Below are the code and all the weights of a small trained network. Each question names an input and a class and asks about switching units off, where a switched-off unit gives its printed mean instead of its output.

import numpy as np


def w(rows, s, z=0):
    codes = np.array(rows[::2]) - 128.0
    scale = np.full(codes.shape[1], s)
    scale[-1] = z or s
    return codes * scale


def norm(h):
    return h / np.sqrt((h * h).mean(-1, keepdims=True) + 1e-5)


def f(y):
    return np.maximum(y, 0)


def log_softmax(a):
    a = a - a.max(-1, keepdims=True)
    return a - np.log(np.exp(a).sum(-1, keepdims=True))


def net(x, mask):
    res = np.array(x, float).reshape(1, 2) / 4 @ E
    u = 0
    for l in range(3):
        y = f(norm(res) @ A[l][:, :-1].T + A[l][:, -1])
        res = res + np.where(mask[u : u + 3], y, B[l][:, -1]) @ B[l][:, :-1]
        u += 3
    return log_softmax(norm(res)[-1] @ U[:, :-1].T + U[:, -1])


A, B = {}, {}
E = w([
[58,249,161,131],'x0',
[138,106,193,196],'x1',
],0.0017)
A[0] = w([
[137,190,17,135,137],'L0N1',
[141,132,184,136,254],'L0N2',
[115,105,120,255,38],'L0N3',
],0.0052,0.00069)
B[0] = w([
[126,101,94,216,245],'L0N1',
[14,98,200,205,223],'L0N2',
[147,3,54,145,254],'L0N3',
],0.0047,0.002)
A[1] = w([
[156,133,4,5,254],'L1N1',
[152,67,174,197,250],'L1N2',
[63,77,189,190,65],'L1N3',
],0.0034,0.00085)
B[1] = w([
[30,152,120,253,193],'L1N1',
[200,213,93,178,254],'L1N2',
[82,121,164,14,224],'L1N3',
],0.0042,0.0028)
A[2] = w([
[142,177,58,190,120],'L2N1',
[245,106,79,150,58],'L2N2',
[136,167,254,55,253],'L2N3',
],0.0055,0.0004)
B[2] = w([
[78,50,49,230,252],'L2N1',
[139,172,169,67,226],'L2N2',
[81,183,190,2,175],'L2N3',
],0.0063,0.0031)
U = w([
[224,84,128,85,119],'0',
[33,225,191,27,132],'1',
[170,217,84,104,3],'2',
[56,92,6,255,217],'3',
],0.007,0.0047)

Each question gives the input, the list of numbers given to net, and the class t.
The units are the neurons (one row each of A and B). Each row of codes is followed by its name. A weight is (code - 128) times the scale printed after its matrix; where a second scale follows, it is the last column's (A, B and U).
mask holds one flag per neuron, layer by layer. A switched-off neuron (its flag False) gives its mean, the last column of its row in B, instead of its output. The means were averaged over made-up inputs and are rounded, as every weight is.
A unit's drop is (log p(t) with every unit on - log p(t) with that unit switched off) / (log p(t) with every unit on - log p(t) with every unit switched off).
The circuit of an input: a set's keep is (log p(t) with only the set's units on - log p(t) with every unit switched off) / (log p(t) with every unit on - log p(t) with every unit switched off). Starting from all 9 units, units are removed one at a time, each time the one whose removal leaves the highest keep (on an exact tie, the one counted first), for as long as the keep stays at least 0.8.
units of the circuit, in order: the units of the circuit, biggest drop first
unit that matters most: the unit with the biggest drop
k most important neurons: the k neurons with the biggest drops, biggest first
k most important neurons of layer l: the k neurons of layer l with the biggest drops, biggest first
drop of u: that unit's drop, to one decimal
input [-2,2], class 0: unit that matters most : L1N1
input [-3,6], class 0: units of the circuit, in order : (L2N1; L1N1)
input [-5,6], class 0: units of the circuit, in order : (L2N1; L1N1)
input [5,8], class 1: 3 most important neurons : (L1N3; L0N1; L2N1)
input [-2,4], class 0: units of the circuit, in order : (L1N1; L2N1; L0N1)
input [-5,3], class 0: units of the circuit, in order : (L1N1; L2N1)
input [-5,4], class 0: 2 most important neurons : (L1N1; L2N2)
input [-8,5], class 0: 4 most important neurons : (L2N2; L2N1; L1N1; L0N1)
input [2,0], class 1: 2 most important neurons : (L0N3; L1N3)
input [-2,1], class 0: 4 most important neurons : (L1N1; L2N2; L0N1; L2N3)
input [7,-1], class 1: 2 most important neurons : (L1N2; L1N1)
input [-7,8], class 0: 2 most important neurons of layer 1 : (L1N1; L1N2)
input [-4,8], class 0: drop of L1N2 : 0.2
input [-5,5], class 0: most important neuron of layer 0 : (L0N1)
input [4,4], class 1: drop of L1N3 : 1.1
input [6,6], class 1: drop of L1N3 : 0.3
input [6,7], class 1: drop of L1N3 : 0.7
